Below is a small trained network, with its code and all its weights. Each question gives an input and a target symbol and asks what happens when units are switched off, that is, made to give their printed mean instead of their output.

import numpy as np


def w(rows, s, z=0):
    codes = np.array(rows[::2]) - 128.0
    scale = np.full(codes.shape[1], s)
    scale[-1] = z or s
    return codes * scale


def f(y):
    return y / 2 * (1 + np.tanh(0.7978845608 * (y + 0.044715 * y**3)))


def softmax(a):
    e = np.exp(a - a.max(-1, keepdims=True))
    return e / e.sum(-1, keepdims=True)


def log_softmax(a):
    a = a - a.max(-1, keepdims=True)
    return a - np.log(np.exp(a).sum(-1, keepdims=True))


def net(x, mask):
    ids = ['γδηλμπστ'.index(c) for c in x.split()]
    T = len(ids)
    res = E[ids] + P[:T]
    u = 0
    for l in range(2):
        q, k, v = (res @ M[l].T for M in (Q, K, V))
        z = softmax(np.where(np.tri(T) > 0, q @ k.T / 4**0.5, -1e9)) @ v
        res = res + np.where(mask[u], z, O[l][:, -1]) @ O[l][:, :-1]
        u += 1
        y = f(res @ A[l][:, :-1].T + A[l][:, -1])
        res = res + np.where(mask[u : u + 4], y, B[l][:, -1]) @ B[l][:, :-1]
        u += 4
    return log_softmax(res[-1] @ U[:, :-1].T + U[:, -1])


Q, K, V, O, A, B = {}, {}, {}, {}, {}, {}
E = w([
[24,181,186,140,159,96,145],'γ',
[78,168,159,181,172,181,29],'δ',
[177,110,207,36,88,132,159],'η',
[154,137,42,176,94,176,122],'λ',
[124,157,74,167,206,157,233],'μ',
[66,100,151,66,45,124,184],'π',
[211,111,47,41,148,1,43],'σ',
[14,18,80,180,121,137,132],'τ',
],0.009)
P = w([
[151,36,160,255,124,89,147],'0',
[118,82,132,218,112,71,155],'1',
[117,85,119,185,133,95,153],'2',
[110,94,104,155,147,110,158],'3',
[116,91,96,130,154,127,156],'4',
[110,91,85,110,165,134,145],'5',
[108,94,80,89,169,144,133],'6',
[109,97,70,72,173,159,139],'7',
[113,102,60,46,179,170,151],'8',
[115,77,85,34,202,201,161],'9',
],0.0071)
Q[0] = w([
[243,253,212,145,75,93,90],'0.h0',
[237,254,218,137,163,75,79],'0.h0',
[175,184,157,208,36,50,23],'0.h0',
[152,181,203,97,77,81,63],'0.h0',
],0.0078)
K[0] = w([
[52,109,205,247,44,141,197],'0.h0',
[57,94,228,224,38,179,153],'0.h0',
[158,170,250,197,49,222,253],'0.h0',
[117,110,178,183,179,201,182],'0.h0',
],0.0064)
V[0] = w([
[33,18,220,163,54,253,52],'0.h0',
[150,200,146,195,55,217,139],'0.h0',
[182,203,120,47,51,92,82],'0.h0',
[163,80,63,218,98,99,55],'0.h0',
],0.0067)
O[0] = w([
[76,2,128,59,192,162,81,171],'0.h0',
[182,44,93,218,108,102,195,49],'0.h0',
[126,162,68,186,56,152,83,2],'0.h0',
[210,125,190,144,104,203,63,204],'0.h0',
],0.0074,0.0049)
A[0] = w([
[37,46,191,143,196,70,213,4],'0.n0',
[53,64,59,199,98,24,41,21],'0.n1',
[14,181,12,255,142,156,243,108],'0.n2',
[12,246,90,203,117,248,129,158],'0.n3',
],0.0058,0.0029)
B[0] = w([
[65,75,108,90,195,50,226,254],'0.n0',
[198,2,55,66,128,26,17,141],'0.n1',
[159,152,56,72,91,47,42,171],'0.n2',
[193,96,172,28,148,28,100,171],'0.n3',
],0.0062,0.0053)
Q[1] = w([
[238,189,191,124,78,190,104],'1.h0',
[254,210,146,185,43,196,111],'1.h0',
[95,220,51,201,183,203,105],'1.h0',
[84,88,67,157,173,213,251],'1.h0',
],0.007)
K[1] = w([
[151,27,146,215,97,36,84],'1.h0',
[230,128,116,207,131,89,174],'1.h0',
[168,144,196,232,115,192,254],'1.h0',
[110,249,34,223,98,199,216],'1.h0',
],0.007)
V[1] = w([
[140,148,212,67,176,192,146],'1.h0',
[107,135,254,148,54,91,153],'1.h0',
[119,77,163,48,59,151,201],'1.h0',
[175,72,53,167,127,74,160],'1.h0',
],0.0078)
O[1] = w([
[179,102,201,202,78,41,92,194],'1.h0',
[100,172,254,63,53,164,94,74],'1.h0',
[184,49,170,117,24,157,182,254],'1.h0',
[165,73,49,43,186,123,189,194],'1.h0',
],0.0073,0.0061)
A[1] = w([
[49,67,65,73,245,121,151,2],'1.n0',
[178,244,99,54,129,110,72,135],'1.n1',
[47,117,56,233,93,2,126,101],'1.n2',
[200,171,235,68,110,197,99,121],'1.n3',
],0.0057,0.0048)
B[1] = w([
[143,117,101,64,195,163,55,254],'1.n0',
[27,158,113,128,135,168,145,155],'1.n1',
[255,178,208,184,178,87,113,154],'1.n2',
[224,197,47,129,159,130,38,151],'1.n3',
],0.0066,0.0073)
U = w([
[179,156,133,161,188,76,197,124],'γ',
[66,109,122,101,52,132,171,110],'δ',
[118,140,134,112,128,139,110,35],'η',
[71,167,198,101,158,71,131,130],'λ',
[62,103,111,81,162,188,115,94],'μ',
[159,96,60,213,86,208,125,254],'π',
[133,153,201,181,191,170,35,224],'σ',
[254,117,170,102,90,81,97,87],'τ',
],0.0078,0.0041)

Each question gives the input, a string of symbols that net reads in full, and the target symbol t.
The units are the heads (4 rows each of Q, K, V and O) and the neurons (one row each of A and B). Each row of codes is followed by its name. A weight is (code - 128) times the scale printed after its matrix; where a second scale follows, it is the last column's (O, A, B and U).
mask holds one flag per unit, layer by layer, with each layer's heads first. A switched-off unit (its flag False) gives its mean, the last column of its rows in O or B, instead of its output. The means were averaged over made-up inputs and are rounded, as every weight is.
A unit's drop is (log p(t) with every unit on - log p(t) with that unit switched off) / (log p(t) with every unit on - log p(t) with every unit switched off).
The circuit of an input: a set's keep is (log p(t) with only the set's units on - log p(t) with every unit switched off) / (log p(t) with every unit on - log p(t) with every unit switched off). Starting from all 10 units, units are removed one at a time, each time the one whose removal leaves the highest keep (on an exact tie, the one counted first), for as long as the keep stays at least 0.8.
circuit, biggest first: the units of the circuit, biggest drop first
top k neurons: the k neurons with the biggest drops, biggest first
k most important neurons of layer l: the k neurons of layer l with the biggest drops, biggest first
input η τ η δ η τ η, target μ: circuit, biggest first : (0.h0 1.h0 0.n1 0.n2)
input τ δ τ, target σ: 2 most important neurons of layer 0 : (0.n1 0.n3)
input μ η π η τ η, target μ: circuit, biggest first : (0.h0 1.h0 0.n2 0.n1)
input σ τ τ μ η δ μ μ η, target σ: circuit, biggest first : (1.h0 0.h0 0.n0)
input τ λ μ η τ τ λ δ σ λ, target τ: circuit, biggest first : (0.n3 0.h0)
input τ π η σ π λ τ γ, target τ: top 4 neurons : (0.n0 0.n3 1.n3 0.n2)
input τ σ τ τ δ τ μ λ, target τ: circuit, biggest first : (0.h0 0.n3)
input μ τ η τ η τ π, target δ: circuit, biggest first : (1.h0 0.h0 1.n0 1.n2)
input μ τ τ μ τ γ τ π π τ, target δ: 2 most important neurons of layer 0 : (0.n1 0.n2)
input η η η τ η τ μ τ, target γ: circuit, biggest first : (0.h0 1.n2 1.h0)
input τ τ τ τ η τ λ λ τ, target π: circuit, biggest first : (0.h0 1.h0)
input η σ η μ, target μ: 2 most important neurons of layer 1 : (1.n1 1.n2)
input μ λ η λ η σ τ, target λ: most important neuron of layer 0 : (0.n3)
input τ λ λ η τ σ η τ, target τ: top 2 neurons : (0.n3 0.n0)
input η η σ τ η σ, target μ: 2 most important neurons of layer 1 : (1.n1 1.n2)
input η τ τ τ, target μ: circuit, biggest first : (1.n0 0.h0 0.n0)
input σ τ π τ η η τ μ, target σ: top 3 neurons : (0.n0 1.n3 1.n1)
input τ λ λ τ η τ, target τ: 2 most important neurons of layer 0 : (0.n1 0.n2)
input μ η τ π, target δ: top 2 neurons : (1.n0 1.n2)
input τ τ τ η π σ μ μ, target τ: top 4 neurons : (0.n3 0.n0 1.n3 0.n2)
input τ λ η η τ σ η π, target τ: top 2 neurons : (0.n3 0.n0)
input τ τ τ, target μ: most important neuron of layer 0 : (0.n0)
